Below are the code and all the weights of a small trained network. Each question names an input and a class and asks about switching units off, where a switched-off unit gives its printed mean instead of its output.

import numpy as np


def w(rows, s, z=0):
    codes = np.array(rows[::2]) - 128.0
    scale = np.full(codes.shape[1], s)
    scale[-1] = z or s
    return codes * scale


def norm(h):
    return h / np.sqrt((h * h).mean(-1, keepdims=True) + 1e-5)


def f(y):
    return np.maximum(y, 0)


def log_softmax(a):
    a = a - a.max(-1, keepdims=True)
    return a - np.log(np.exp(a).sum(-1, keepdims=True))


def net(x, mask):
    res = np.array(x, float).reshape(1, 4) / 4 @ E
    u = 0
    for l in range(4):
        y = f(norm(res) @ A[l][:, :-1].T + A[l][:, -1])
        res = res + np.where(mask[u : u + 5], y, B[l][:, -1]) @ B[l][:, :-1]
        u += 5
    return log_softmax(norm(res)[-1] @ U[:, :-1].T + U[:, -1])


A, B = {}, {}
E = w([
[254,66,123,182,77,87,136,43,113,145,153],'x0',
[179,170,65,107,209,80,98,252,60,167,164],'x1',
[129,153,144,134,127,127,132,124,117,125,139],'x2',
[138,109,152,162,183,216,5,105,206,178,171],'x3',
],0.0096)
A[0] = w([
[223,150,52,127,112,100,43,98,52,82,148,2],'0.n1',
[103,105,120,82,155,255,152,128,123,144,170,39],'0.n2',
[147,134,147,112,84,168,168,156,137,77,121,144],'0.n3',
[151,103,86,190,134,180,82,112,124,135,168,31],'0.n4',
[152,142,95,121,139,33,169,179,102,112,139,61],'0.n5',
],0.0081,0.0044)
B[0] = w([
[180,41,25,182,255,105,135,87,167,181,134,219],'0.n1',
[95,184,141,182,148,138,148,83,93,152,126,186],'0.n2',
[113,113,92,73,183,107,141,78,150,160,121,195],'0.n3',
[141,143,103,79,166,168,125,106,75,93,204,208],'0.n4',
[126,94,77,216,93,211,188,137,49,109,118,253],'0.n5',
],0.0095,0.005)
A[1] = w([
[73,138,155,64,153,99,182,160,94,50,54,45],'1.n1',
[209,100,171,133,94,104,34,122,193,114,169,4],'1.n2',
[218,115,139,149,77,72,176,121,122,90,117,36],'1.n3',
[182,181,62,165,155,91,91,254,75,196,155,121],'1.n4',
[123,85,40,152,155,127,107,107,111,93,178,185],'1.n5',
],0.0073,0.0033)
B[1] = w([
[118,116,59,137,204,167,174,67,154,98,116,195],'1.n1',
[140,125,108,95,148,230,190,115,1,80,215,168],'1.n2',
[172,89,183,177,47,81,68,171,179,162,93,174],'1.n3',
[158,74,218,41,126,169,103,201,89,149,89,253],'1.n4',
[86,192,188,136,48,116,160,82,149,132,112,244],'1.n5',
],0.0095,0.0072)
A[2] = w([
[96,123,92,26,117,191,109,255,64,64,102,4],'2.n1',
[62,174,154,81,115,169,192,174,100,48,6,53],'2.n2',
[87,204,24,244,134,164,131,121,182,36,205,56],'2.n3',
[67,142,223,122,139,140,37,164,177,161,97,45],'2.n4',
[188,116,117,72,173,142,57,191,146,211,169,79],'2.n5',
],0.0074,0.0038)
B[2] = w([
[163,161,149,147,30,164,105,91,88,67,176,232],'2.n1',
[138,130,89,69,150,151,126,111,133,98,190,253],'2.n2',
[98,58,98,198,66,98,180,112,190,175,88,182],'2.n3',
[79,163,194,199,115,71,110,248,183,181,130,200],'2.n4',
[103,166,141,58,131,73,78,132,132,99,88,218],'2.n5',
],0.013,0.0059)
A[3] = w([
[132,146,90,153,126,77,145,96,139,124,77,170],'3.n1',
[56,142,173,173,140,133,86,159,166,160,94,4],'3.n2',
[171,159,144,81,211,100,3,142,143,168,142,74],'3.n3',
[168,90,114,123,143,61,131,211,76,166,118,61],'3.n4',
[136,122,126,131,50,48,148,120,108,81,87,20],'3.n5',
],0.012,0.0031)
B[3] = w([
[151,167,131,80,142,136,137,142,171,114,71,198],'3.n1',
[145,150,132,137,68,178,100,210,128,160,76,230],'3.n2',
[94,86,132,125,182,8,123,67,126,96,180,255],'3.n3',
[75,128,74,202,144,160,198,162,143,165,113,211],'3.n4',
[149,163,175,113,168,62,30,157,159,159,141,210],'3.n5',
],0.014,0.0065)
U = w([
[83,149,53,58,145,137,205,75,205,52,66,166],'0',
[233,156,184,108,89,12,79,96,220,135,51,168],'1',
[96,148,135,190,46,209,81,190,203,198,71,160],'2',
[155,75,176,181,85,215,132,17,106,118,185,165],'3',
[162,162,82,44,83,247,136,181,9,38,175,95],'4',
[218,97,81,219,133,91,227,212,71,193,37,117],'5',
[61,166,236,97,130,45,33,225,95,100,151,5],'6',
[137,62,93,125,240,7,90,75,78,128,190,179],'7',
],0.015,0.0018)

Each question gives the input, the list of numbers given to net, and the class t.
The units are the neurons (one row each of A and B). Each row of codes is followed by its name. A weight is (code - 128) times the scale printed after its matrix; where a second scale follows, it is the last column's (A, B and U).
mask holds one flag per neuron, layer by layer. A switched-off neuron (its flag False) gives its mean, the last column of its row in B, instead of its output. The means were averaged over made-up inputs and are rounded, as every weight is.
A unit's drop is (log p(t) with every unit on - log p(t) with that unit switched off) / (log p(t) with every unit on - log p(t) with every unit switched off).
The circuit of an input: a set's keep is (log p(t) with only the set's units on - log p(t) with every unit switched off) / (log p(t) with every unit on - log p(t) with every unit switched off). Starting from the 12 units with the biggest drops (on a tie, the unit counted first), units are removed one at a time, each time the one whose removal leaves the highest keep (on an exact tie, the one counted first), for as long as the keep stays at least 0.8.
circuit, biggest first: the units of the circuit, biggest drop first
most important unit: the unit with the biggest drop
k most important neurons: the k neurons with the biggest drops, biggest first
k most important neurons of layer l: the k neurons of layer l with the biggest drops, biggest first
drop of u: that unit's drop, to one decimal
input [0,8,2,0], class 4: 3 most important neurons => [0.n5 1.n4 2.n1]
input [2,-7,4,-6], class 1: most important unit => 3.n5
input [-8,-4,1,0], class 0: 4 most important neurons => [1.n1 2.n2 1.n3 1.n4]
input [-6,0,0,-2], class 0: 2 most important neurons => [1.n1 1.n4]
input [8,2,-5,0], class 5: 2 most important neurons => [1.n5 0.n1]
input [0,-6,5,7], class 2: 2 most important neurons of layer 0 => [0.n2 0.n1]
input [8,2,0,2], class 7: 2 most important neurons of layer 0 => [0.n1 0.n5]
input [-4,0,-4,0], class 0: 2 most important neurons => [1.n4 1.n1]
input [6,1,-4,4], class 7: 3 most important neurons => [0.n1 0.n5 2.n1]
input [-1,8,-1,-5], class 4: 2 most important neurons => [2.n1 1.n4]
input [2,0,2,-6], class 1: 3 most important neurons => [3.n5 1.n4 1.n3]
input [-2,0,5,-5], class 0: 4 most important neurons => [1.n4 1.n1 0.n3 2.n3]
input [0,-2,4,-1], class 0: 2 most important neurons => [0.n1 0.n3]
input [6,-1,7,-8], class 1: circuit, biggest first => [3.n5]
input [-5,8,-5,0], class 4: 2 most important neurons of layer 0 => [0.n5 0.n1]
input [-8,-3,1,-2], class 0: 2 most important neurons => [1.n4 1.n1]
input [8,1,-1,1], class 7: 4 most important neurons of layer 0 => [0.n1 0.n5 0.n4 0.n2]
input [6,0,-2,-8], class 1: 2 most important neurons of layer 3 => [3.n5 3.n1]
input [-8,7,-1,-6], class 4: drop of 2.n3 => 0.0
input [0,-7,-2,3], class 2: most important unit => 1.n1
input [-8,-1,2,-2], class 0: drop of 1.n4 => 0.6
input [2,1,5,1], class 7: drop of 0.n1 => 1.3
input [0,2,0,-3], class 4: drop of 2.n2 => 0.1
